Here is a tiny trained network, its code and every weight. The questions are about switching its units off for an input and a target symbol, where a switched-off unit gives its printed mean instead of its output.

import numpy as np


def w(rows, s, z=0):
    codes = np.array(rows[::2]) - 128.0
    scale = np.full(codes.shape[1], s)
    scale[-1] = z or s
    return codes * scale


def norm(h):
    return h / np.sqrt((h * h).mean(-1, keepdims=True) + 1e-5)


def f(y):
    return np.maximum(y, 0)


def softmax(a):
    e = np.exp(a - a.max(-1, keepdims=True))
    return e / e.sum(-1, keepdims=True)


def log_softmax(a):
    a = a - a.max(-1, keepdims=True)
    return a - np.log(np.exp(a).sum(-1, keepdims=True))


def net(x, mask):
    ids = ['βδηφψω'.index(c) for c in x.split()]
    T = len(ids)
    res = E[ids] + P[:T]
    u = 0
    for l in range(2):
        r = norm(res)
        for j in range(2):
            rows = slice(4 * j, 4 * j + 4)
            q, k, v = (r @ M[l][rows].T for M in (Q, K, V))
            z = softmax(np.where(np.tri(T) > 0, q @ k.T / 4**0.5, -1e9)) @ v
            o = O[l][rows]
            res = res + np.where(mask[u + j], z, o[:, -1]) @ o[:, :-1]
        u += 2
        y = f(norm(res) @ A[l][:, :-1].T + A[l][:, -1])
        res = res + np.where(mask[u : u + 12], y, B[l][:, -1]) @ B[l][:, :-1]
        u += 12
    return log_softmax(norm(res)[-1] @ U[:, :-1].T + U[:, -1])


Q, K, V, O, A, B = {}, {}, {}, {}, {}, {}
E = w([
[90,55,111,104,99],'β',
[104,59,100,68,176],'δ',
[82,133,120,102,39],'η',
[162,175,165,121,198],'φ',
[166,225,122,25,162],'ψ',
[149,131,135,252,162],'ω',
],0.0023)
P = w([
[160,178,2,154,152],'0',
[58,79,170,113,164],'1',
[29,176,118,138,163],'2',
[214,69,241,111,94],'3',
[65,135,239,76,118],'4',
[195,56,67,75,145],'5',
],0.0024)
Q[0] = w([
[192,91,77,151,71],'0.h1',
[53,155,188,65,197],'0.h1',
[251,87,53,210,30],'0.h1',
[172,127,120,156,89],'0.h1',
[143,100,126,127,120],'0.h2',
[174,125,95,161,144],'0.h2',
[48,146,157,89,90],'0.h2',
[171,82,129,130,133],'0.h2',
],0.0023)
K[0] = w([
[133,201,27,164,198],'0.h1',
[154,84,222,114,41],'0.h1',
[124,180,10,143,252],'0.h1',
[143,154,66,123,239],'0.h1',
[133,128,131,91,116],'0.h2',
[83,105,46,111,108],'0.h2',
[193,145,216,146,175],'0.h2',
[136,126,119,88,71],'0.h2',
],0.0017)
V[0] = w([
[133,131,127,30,106],'0.h1',
[143,131,127,96,124],'0.h1',
[128,128,128,129,129],'0.h1',
[126,149,133,149,148],'0.h1',
[96,85,120,171,118],'0.h2',
[85,83,129,252,145],'0.h2',
[117,124,127,135,125],'0.h2',
[124,130,126,123,116],'0.h2',
],0.0017)
O[0] = w([
[192,108,229,233,82,250],'0.h1',
[115,121,150,156,126,116],'0.h1',
[126,128,128,127,128,129],'0.h1',
[60,102,125,101,112,134],'0.h1',
[223,194,134,86,122,180],'0.h2',
[143,197,71,2,120,112],'0.h2',
[157,131,135,122,124,158],'0.h2',
[160,122,142,130,140,126],'0.h2',
],0.00077,0.00013)
A[0] = w([
[19,89,115,167,56,55],'0.n1',
[131,134,124,168,103,71],'0.n2',
[128,128,128,111,135,88],'0.n3',
[130,126,127,132,124,116],'0.n4',
[181,123,97,106,120,63],'0.n5',
[140,120,133,127,110,84],'0.n6',
[239,115,87,65,37,34],'0.n7',
[157,121,108,150,116,54],'0.n8',
[240,85,121,237,101,65],'0.n9',
[170,112,80,170,82,1],'0.n10',
[73,251,168,64,96,49],'0.n11',
[131,124,127,130,122,114],'0.n12',
],0.0011,0.0014)
B[0] = w([
[217,236,136,134,149,223],'0.n1',
[97,106,104,169,145,128],'0.n2',
[120,123,140,137,136,128],'0.n3',
[139,131,134,118,130,128],'0.n4',
[97,124,147,139,90,137],'0.n5',
[138,130,138,134,129,128],'0.n6',
[39,74,167,125,143,208],'0.n7',
[165,155,67,140,135,128],'0.n8',
[12,195,114,158,215,196],'0.n9',
[35,166,77,141,137,128],'0.n10',
[109,113,150,122,250,251],'0.n11',
[124,132,124,126,125,128],'0.n12',
],0.0011,0.0002)
Q[1] = w([
[200,119,175,133,70],'1.h1',
[2,187,161,123,174],'1.h1',
[86,103,227,116,140],'1.h1',
[140,137,41,135,136],'1.h1',
[62,95,192,40,115],'1.h2',
[153,187,161,154,153],'1.h2',
[126,187,107,211,103],'1.h2',
[87,145,118,107,166],'1.h2',
],0.0099)
K[1] = w([
[73,68,248,110,104],'1.h1',
[58,211,11,150,137],'1.h1',
[2,161,119,128,199],'1.h1',
[236,119,114,126,94],'1.h1',
[166,240,207,185,123],'1.h2',
[105,85,76,188,153],'1.h2',
[144,77,42,98,200],'1.h2',
[195,123,131,164,99],'1.h2',
],0.0076)
V[1] = w([
[168,228,156,124,227],'1.h1',
[163,81,73,8,149],'1.h1',
[161,69,161,153,230],'1.h1',
[71,36,126,253,134],'1.h1',
[135,98,53,102,114],'1.h2',
[161,134,116,11,132],'1.h2',
[126,32,105,198,146],'1.h2',
[168,119,157,148,231],'1.h2',
],0.0048)
O[1] = w([
[153,133,135,157,1,144],'1.h1',
[99,180,247,104,135,254],'1.h1',
[56,219,107,152,58,80],'1.h1',
[90,176,24,81,168,102],'1.h1',
[166,117,109,42,119,166],'1.h2',
[108,119,219,63,125,161],'1.h2',
[130,152,57,109,181,82],'1.h2',
[165,166,152,160,214,138],'1.h2',
],0.0051,0.0014)
A[1] = w([
[124,167,167,172,98,161],'1.n1',
[124,179,83,203,172,91],'1.n2',
[173,109,153,185,72,110],'1.n3',
[168,69,143,116,164,51],'1.n4',
[123,128,129,115,169,106],'1.n5',
[85,105,145,80,113,1],'1.n6',
[151,95,116,204,160,68],'1.n7',
[138,160,2,168,78,35],'1.n8',
[143,94,142,182,62,124],'1.n9',
[133,164,102,83,128,112],'1.n10',
[130,72,94,125,110,53],'1.n11',
[148,122,136,125,173,61],'1.n12',
],0.0069,0.0022)
B[1] = w([
[204,133,100,194,98,245],'1.n1',
[134,174,124,74,34,213],'1.n2',
[50,149,124,176,224,218],'1.n3',
[218,134,104,166,60,226],'1.n4',
[110,136,126,166,126,202],'1.n5',
[128,137,57,92,84,193],'1.n6',
[181,164,52,106,181,163],'1.n7',
[15,148,1,173,24,255],'1.n8',
[100,145,111,174,212,217],'1.n9',
[129,112,164,192,154,193],'1.n10',
[113,147,27,129,106,161],'1.n11',
[121,140,118,173,117,176],'1.n12',
],0.0051,0.0023)
U = w([
[134,178,255,94,64,193],'β',
[221,55,82,84,164,124],'δ',
[91,81,63,84,16,178],'η',
[122,205,30,224,147,189],'φ',
[63,161,124,38,238,6],'ψ',
[127,97,195,215,164,52],'ω',
],0.0057,0.0016)

Each question gives the input, a string of symbols that net reads in full, and the target symbol t.
The units are the heads (4 rows each of Q, K, V and O) and the neurons (one row each of A and B). Each row of codes is followed by its name. A weight is (code - 128) times the scale printed after its matrix; where a second scale follows, it is the last column's (O, A, B and U).
mask holds one flag per unit, layer by layer, with each layer's heads first. A switched-off unit (its flag False) gives its mean, the last column of its rows in O or B, instead of its output. The means were averaged over made-up inputs and are rounded, as every weight is.
A unit's drop is (log p(t) with every unit on - log p(t) with that unit switched off) / (log p(t) with every unit on - log p(t) with every unit switched off).
The circuit of an input: a set's keep is (log p(t) with only the set's units on - log p(t) with every unit switched off) / (log p(t) with every unit on - log p(t) with every unit switched off). Starting from the 12 units with the biggest drops (on a tie, the unit counted first), units are removed one at a time, each time the one whose removal leaves the highest keep (on an exact tie, the one counted first), for as long as the keep stays at least 0.8.
circuit, biggest first: the units of the circuit, biggest drop first
top k neurons: the k neurons with the biggest drops, biggest first
k most important neurons of layer l: the k neurons of layer l with the biggest drops, biggest first
heads that matter: for each layer, one digit per head in row order, 1 if its drop is at least 0.15 and else 0, layers parted by /
drop of u: that unit's drop, to one decimal
input φ φ φ φ φ β, target ω: circuit, biggest first	1.h2
input ψ φ β, target ω: heads that matter	00 / 10
input φ ω φ ω η, target φ: heads that matter	00 / 11
input φ ω η δ φ, target δ: heads that matter	00 / 10
input η δ β, target δ: heads that matter	00 / 10
input η δ δ, target δ: circuit, biggest first	1.h1, 1.n4
input η η η δ ψ η, target β: heads that matter	00 / 10
input η β ψ ω ω ω, target η: top 2 neurons	1.n8, 1.n2
input ψ η β β β, target ψ: heads that matter	00 / 10
input φ φ ω δ ψ ω, target β: circuit, biggest first	1.h1, 1.n8, 1.n9
input δ ψ η, target β: circuit, biggest first	1.n8, 1.h2
input η φ β δ η φ, target β: circuit, biggest first	1.h1, 1.n8
input δ ψ η ψ, target ω: 2 most important neurons of layer 1	1.n3, 1.n9
input η ω δ, target δ: circuit, biggest first	1.h1
input ω ψ φ, target η: circuit, biggest first	1.h1, 1.n8
input ω β β ψ δ β, target β: heads that matter	00 / 01
input φ η β ψ, target δ: 2 most important neurons of layer 1	1.n4, 1.n3
input η β φ β δ, target ω: heads that matter	00 / 01
input δ δ ψ, target β: drop of 1.h1	0.3
input ω η φ, target η: drop of 1.h1	0.7
input ψ β ω η, target ψ: drop of 1.h1	0.4
input β δ η β ψ ω, target ψ: drop of 1.n1	0.2
input ω ψ η δ β, target δ: circuit, biggest first	1.h1
